Here is a tiny trained network, its code and every weight. The questions are about switching its units off for an input and a class, where a switched-off unit gives its printed mean instead of its output.

import numpy as np


def w(rows, s, z=0):
    codes = np.array(rows[::2]) - 128.0
    scale = np.full(codes.shape[1], s)
    scale[-1] = z or s
    return codes * scale


def f(y):
    return y / 2 * (1 + np.tanh(0.7978845608 * (y + 0.044715 * y**3)))


def log_softmax(a):
    a = a - a.max(-1, keepdims=True)
    return a - np.log(np.exp(a).sum(-1, keepdims=True))


def net(x, mask):
    res = np.array(x, float).reshape(1, 6) / 4 @ E
    y = f(res @ A[0][:, :-1].T + A[0][:, -1])
    res = res + np.where(mask, y, B[0][:, -1]) @ B[0][:, :-1]
    return log_softmax(res[-1] @ U[:, :-1].T + U[:, -1])


A, B = {}, {}
E = w([
[160,160,155,143,255],'x0',
[117,190,73,228,121],'x1',
[133,49,69,152,147],'x2',
[150,139,140,134,125],'x3',
[127,128,131,127,128],'x4',
[127,128,126,128,126],'x5',
],0.0097)
A[0] = w([
[182,109,118,40,115,90],'neuron 0',
[136,108,149,103,131,44],'neuron 1',
[95,177,136,148,190,63],'neuron 2',
[167,128,79,89,74,64],'neuron 3',
[130,128,117,184,123,29],'neuron 4',
[127,129,26,144,129,101],'neuron 5',
[138,96,149,183,66,95],'neuron 6',
[118,117,109,115,83,58],'neuron 7',
[133,234,123,94,103,226],'neuron 8',
[168,49,49,145,173,169],'neuron 9',
[141,85,144,81,141,83],'neuron 10',
[110,132,88,93,73,25],'neuron 11',
[129,181,50,172,154,116],'neuron 12',
[81,151,101,158,136,87],'neuron 13',
[150,88,158,105,129,105],'neuron 14',
[157,119,152,172,197,58],'neuron 15',
[148,148,122,135,178,28],'neuron 16',
[252,151,168,141,152,195],'neuron 17',
[169,195,207,125,152,251],'neuron 18',
[77,115,76,59,151,87],'neuron 19',
[134,99,169,120,137,61],'neuron 20',
[119,132,86,108,96,20],'neuron 21',
[127,185,83,155,99,154],'neuron 22',
[147,101,137,142,44,221],'neuron 23',
[143,106,217,79,37,252],'neuron 24',
[134,93,152,78,139,83],'neuron 25',
[130,113,131,135,62,8],'neuron 26',
[156,154,96,115,116,253],'neuron 27',
[79,112,144,145,84,110],'neuron 28',
[109,115,115,112,230,96],'neuron 29',
],0.013,0.0046)
B[0] = w([
[225,171,169,174,176,176],'neuron 0',
[161,214,223,169,111,132],'neuron 1',
[126,107,172,123,151,168],'neuron 2',
[70,112,182,196,170,159],'neuron 3',
[213,190,198,158,117,139],'neuron 4',
[210,131,123,113,158,173],'neuron 5',
[156,63,233,128,164,162],'neuron 6',
[109,96,226,153,141,153],'neuron 7',
[160,107,60,69,157,202],'neuron 8',
[189,77,57,69,90,211],'neuron 9',
[203,173,143,134,103,163],'neuron 10',
[26,99,228,121,138,161],'neuron 11',
[211,102,200,88,126,194],'neuron 12',
[204,195,149,69,112,148],'neuron 13',
[211,162,140,158,150,154],'neuron 14',
[61,97,240,113,92,176],'neuron 15',
[66,143,215,157,136,148],'neuron 16',
[104,60,146,119,96,195],'neuron 17',
[183,2,98,145,88,217],'neuron 18',
[197,163,139,81,120,146],'neuron 19',
[164,152,185,164,125,135],'neuron 20',
[84,214,214,156,139,136],'neuron 21',
[205,121,144,127,196,183],'neuron 22',
[94,66,153,103,191,216],'neuron 23',
[169,62,102,124,165,248],'neuron 24',
[206,193,138,163,156,163],'neuron 25',
[81,133,211,131,121,154],'neuron 26',
[158,62,107,65,215,169],'neuron 27',
[114,94,169,124,161,161],'neuron 28',
[19,56,225,118,175,184],'neuron 29',
],0.0064,0.011)
U = w([
[52,55,190,172,206,57],'0',
[143,52,75,112,201,216],'1',
[247,207,192,147,134,68],'2',
[143,55,108,34,80,228],'3',
[130,50,92,120,173,207],'4',
[141,39,66,11,94,126],'5',
[64,176,1,78,80,40],'6',
[40,246,59,179,61,3],'7',
],0.0081,0.0047)

Each question gives the input, the list of numbers given to net, and the class t.
The units are the neurons (one row each of A and B). Each row of codes is followed by its name. A weight is (code - 128) times the scale printed after its matrix; where a second scale follows, it is the last column's (A, B and U).
mask holds one flag per neuron, in row order. A switched-off neuron (its flag False) gives its mean, the last column of its row in B, instead of its output. The means were averaged over made-up inputs and are rounded, as every weight is.
A unit's drop is (log p(t) with every unit on - log p(t) with that unit switched off) / (log p(t) with every unit on - log p(t) with every unit switched off).
The circuit of an input: a set's keep is (log p(t) with only the set's units on - log p(t) with every unit switched off) / (log p(t) with every unit on - log p(t) with every unit switched off). Starting from the 12 units with the biggest drops (on a tie, the unit counted first), units are removed one at a time, each time the one whose removal leaves the highest keep (on an exact tie, the one counted first), for as long as the keep stays at least 0.8.
circuit, biggest first: the units of the circuit, biggest drop first
unit that matters most: the unit with the biggest drop
k most important neurons: the k neurons with the biggest drops, biggest first
drop when u is switched off: that unit's drop, to one decimal
input [-5,-6,-7,-3,0,-7], class 4: unit that matters most	neuron 24
input [5,6,-7,-4,4,2], class 5: circuit, biggest first	[neuron 18; neuron 8; neuron 0]
input [-6,-2,5,-2,-4,2], class 0: circuit, biggest first	[neuron 3; neuron 11; neuron 8]
input [-4,-6,-5,5,-5,-8], class 4: circuit, biggest first	[neuron 24; neuron 9; neuron 0]
input [6,4,8,-2,-5,-2], class 5: circuit, biggest first	[neuron 9; neuron 12]
input [8,1,0,7,0,5], class 0: circuit, biggest first	[neuron 29; neuron 15]
input [-1,5,8,-8,5,5], class 3: circuit, biggest first	[neuron 9; neuron 12]
input [-1,6,6,1,2,-1], class 2: circuit, biggest first	[neuron 4; neuron 12; neuron 5]
input [3,-2,8,8,3,8], class 3: circuit, biggest first	[neuron 9; neuron 24; neuron 23]
input [4,5,-2,7,-1,4], class 3: 2 most important neurons	[neuron 18; neuron 17]
input [-3,2,-6,1,5,-1], class 5: 2 most important neurons	[neuron 8; neuron 0]
input [6,5,-6,7,6,8], class 4: 3 most important neurons	[neuron 18; neuron 8; neuron 9]
input [-5,-2,-4,5,-7,4], class 1: 2 most important neurons	[neuron 24; neuron 15]
input [8,2,1,-6,1,-8], class 0: circuit, biggest first	[neuron 29]
input [7,-7,2,0,3,-6], class 0: 3 most important neurons	[neuron 29; neuron 15; neuron 17]
input [7,6,0,6,-6,3], class 0: 3 most important neurons	[neuron 15; neuron 29; neuron 16]
input [-8,8,-6,6,6,2], class 0: 2 most important neurons	[neuron 23; neuron 11]
input [4,8,8,-5,6,-8], class 2: 2 most important neurons	[neuron 4; neuron 12]
input [-3,6,-7,-1,2,5], class 5: 2 most important neurons	[neuron 8; neuron 0]
input [0,-7,-1,4,3,5], class 2: most important neuron	[neuron 0]
input [0,4,-8,-1,7,0], class 5: drop when neuron 8 is switched off	0.2
input [4,0,2,8,1,-1], class 3: drop when neuron 17 is switched off	0.1
input [3,-8,-1,-3,-6,5], class 2: drop when neuron 0 is switched off	0.1
